Below are the code and all the weights of a small trained network. Each question names an input and a target symbol and asks about switching units off, where a switched-off unit gives its printed mean instead of its output.

import numpy as np


def w(rows, s, z=0):
    codes = np.array(rows[::2]) - 128.0
    scale = np.full(codes.shape[1], s)
    scale[-1] = z or s
    return codes * scale


def f(y):
    return y / 2 * (1 + np.tanh(0.7978845608 * (y + 0.044715 * y**3)))


def softmax(a):
    e = np.exp(a - a.max(-1, keepdims=True))
    return e / e.sum(-1, keepdims=True)


def log_softmax(a):
    a = a - a.max(-1, keepdims=True)
    return a - np.log(np.exp(a).sum(-1, keepdims=True))


def net(x, mask):
    ids = ['ΘΩβηλμξ'.index(c) for c in x.split()]
    T = len(ids)
    res = E[ids] + P[:T]
    u = 0
    for l in range(2):
        q, k, v = (res @ M[l].T for M in (Q, K, V))
        z = softmax(np.where(np.tri(T) > 0, q @ k.T / 2**0.5, -1e9)) @ v
        res = res + np.where(mask[u], z, O[l][:, -1]) @ O[l][:, :-1]
        u += 1
        y = f(res @ A[l][:, :-1].T + A[l][:, -1])
        res = res + np.where(mask[u : u + 12], y, B[l][:, -1]) @ B[l][:, :-1]
        u += 12
    return log_softmax(res[-1] @ U[:, :-1].T + U[:, -1])


Q, K, V, O, A, B = {}, {}, {}, {}, {}, {}
E = w([
[106,104,106],'Θ',
[71,74,92],'Ω',
[72,95,85],'β',
[116,122,98],'η',
[64,118,12],'λ',
[62,76,109],'μ',
[72,9,123],'ξ',
],0.012)
P = w([
[22,251,153],'0',
[199,158,155],'1',
[42,152,137],'2',
[213,142,143],'3',
[32,128,126],'4',
[220,129,134],'5',
[32,148,132],'6',
],0.011)
Q[0] = w([
[251,51,99],'0.h0',
[119,136,90],'0.h0',
],0.019)
K[0] = w([
[141,5,13],'0.h0',
[120,156,114],'0.h0',
],0.027)
V[0] = w([
[195,220,51],'0.h0',
[159,166,251],'0.h0',
],0.027)
O[0] = w([
[138,197,6,4],'0.h0',
[90,16,69,26],'0.h0',
],0.021,0.011)
A[0] = w([
[233,80,124,174],'0.n0',
[255,64,72,112],'0.n1',
[143,129,55,56],'0.n2',
[148,104,96,67],'0.n3',
[162,104,86,1],'0.n4',
[191,117,155,56],'0.n5',
[115,114,45,54],'0.n6',
[65,85,101,50],'0.n7',
[132,160,100,180],'0.n8',
[55,115,85,146],'0.n9',
[205,66,122,30],'0.n10',
[113,129,120,81],'0.n11',
],0.014,0.0069)
B[0] = w([
[33,155,38,178],'0.n0',
[12,137,3,132],'0.n1',
[149,142,191,149],'0.n2',
[162,94,126,127],'0.n3',
[129,70,99,127],'0.n4',
[89,121,19,250],'0.n5',
[213,181,198,150],'0.n6',
[98,201,141,136],'0.n7',
[154,47,124,189],'0.n8',
[101,52,73,161],'0.n9',
[189,182,156,153],'0.n10',
[164,76,102,121],'0.n11',
],0.018,0.013)
Q[1] = w([
[112,19,103],'1.h0',
[253,95,78],'1.h0',
],0.041)
K[1] = w([
[101,52,125],'1.h0',
[203,94,1],'1.h0',
],0.038)
V[1] = w([
[105,2,176],'1.h0',
[86,125,122],'1.h0',
],0.007)
O[1] = w([
[2,152,110,249],'1.h0',
[113,102,137,153],'1.h0',
],0.0056,0.013)
A[1] = w([
[212,156,179,164],'1.n0',
[171,151,202,82],'1.n1',
[254,160,109,43],'1.n2',
[171,162,53,111],'1.n3',
[141,72,104,131],'1.n4',
[121,149,128,110],'1.n5',
[153,141,144,63],'1.n6',
[121,126,64,2],'1.n7',
[99,135,61,120],'1.n8',
[151,154,123,192],'1.n9',
[133,124,132,70],'1.n10',
[221,125,142,236],'1.n11',
],0.014,0.0084)
B[1] = w([
[169,212,26,247],'1.n0',
[219,39,158,203],'1.n1',
[63,3,240,249],'1.n2',
[215,128,158,181],'1.n3',
[91,131,106,144],'1.n4',
[126,108,139,135],'1.n5',
[129,129,89,150],'1.n6',
[86,187,204,157],'1.n7',
[195,74,96,231],'1.n8',
[90,211,145,168],'1.n9',
[148,128,159,119],'1.n10',
[78,247,77,241],'1.n11',
],0.025,0.016)
U = w([
[87,88,123,254],'Θ',
[155,116,201,86],'Ω',
[113,168,150,90],'β',
[41,177,145,70],'η',
[105,172,237,110],'λ',
[126,96,252,51],'μ',
[38,136,222,135],'ξ',
],0.0041,0.0051)

Each question gives the input, a string of symbols that net reads in full, and the target symbol t.
The units are the heads (2 rows each of Q, K, V and O) and the neurons (one row each of A and B). Each row of codes is followed by its name. A weight is (code - 128) times the scale printed after its matrix; where a second scale follows, it is the last column's (O, A, B and U).
mask holds one flag per unit, layer by layer, with each layer's heads first. A switched-off unit (its flag False) gives its mean, the last column of its rows in O or B, instead of its output. The means were averaged over made-up inputs and are rounded, as every weight is.
A unit's drop is (log p(t) with every unit on - log p(t) with that unit switched off) / (log p(t) with every unit on - log p(t) with every unit switched off).
The circuit of an input: a set's keep is (log p(t) with only the set's units on - log p(t) with every unit switched off) / (log p(t) with every unit on - log p(t) with every unit switched off). Starting from the 12 units with the biggest drops (on a tie, the unit counted first), units are removed one at a time, each time the one whose removal leaves the highest keep (on an exact tie, the one counted first), for as long as the keep stays at least 0.8.
units of the circuit, in order: the units of the circuit, biggest drop first
unit that matters most: the unit with the biggest drop
top k neurons: the k neurons with the biggest drops, biggest first
top k neurons in layer l: the k neurons of layer l with the biggest drops, biggest first
input η ξ η ξ ξ, target η: top 3 neurons => (0.n6, 0.n5, 0.n9)
input Ω Θ ξ ξ Θ, target Ω: top 4 neurons in layer 0 => (0.n5, 0.n0, 0.n10, 0.n6)
input η μ η Θ η Ω η, target η: top 2 neurons => (1.n11, 0.n6)
input ξ ξ μ β ξ η, target Θ: units of the circuit, in order => (0.n5, 1.n8, 0.n0)
input ξ β Θ η ξ Ω η, target ξ: units of the circuit, in order => (0.h0, 1.h0, 1.n1)
input Θ ξ ξ η Ω η η, target Θ: units of the circuit, in order => (0.h0, 1.n8)
input ξ β ξ μ ξ β, target Θ: top 2 neurons => (0.n5, 1.n8)
input η ξ λ μ β η β, target η: top 4 neurons => (0.n6, 0.n5, 1.n11, 0.n9)
input Θ β λ β, target λ: top 4 neurons in layer 1 => (1.n2, 1.n11, 1.n0, 1.n3)
input μ β ξ μ, target Θ: units of the circuit, in order => (0.n5, 0.n0, 0.h0, 1.n8)
input ξ β Ω, target ξ: units of the circuit, in order => (0.h0, 1.h0)
input η Θ Θ Θ, target Ω: units of the circuit, in order => (0.h0, 1.n3, 1.h0)
input μ η η, target μ: top 3 neurons in layer 0 => (0.n0, 0.n5, 0.n9)
input Ω Θ η, target Ω: units of the circuit, in order => (1.n1, 0.n5, 0.n0)
input β β μ, target β: unit that matters most => 0.h0
input Θ Θ μ, target Θ: units of the circuit, in order => (0.h0, 1.n8)
input β β λ ξ Θ ξ Ω, target β: top 2 neurons => (0.n5, 1.n2)
input η λ λ, target η: top neuron => (1.n11)
input Ω η μ ξ ξ, target Ω: top 2 neurons => (0.n5, 1.n1)
input β η ξ ξ λ Ω λ, target β: top 3 neurons in layer 1 => (1.n2, 1.n0, 1.n1)
input ξ η ξ, target ξ: top 4 neurons in layer 1 => (1.n0, 1.n8, 1.n1, 1.n11)
input ξ η η λ λ η, target λ: top 2 neurons in layer 1 => (1.n2, 1.n11)
input ξ ξ ξ η λ ξ Θ, target ξ: top 2 neurons => (1.n0, 1.n8)
input ξ λ μ Θ ξ, target ξ: top 2 neurons => (1.n0, 1.n8)
input λ η Ω, target λ: top neuron => (1.n2)
input μ ξ Ω μ λ, target μ: top 2 neurons => (0.n5, 0.n0)
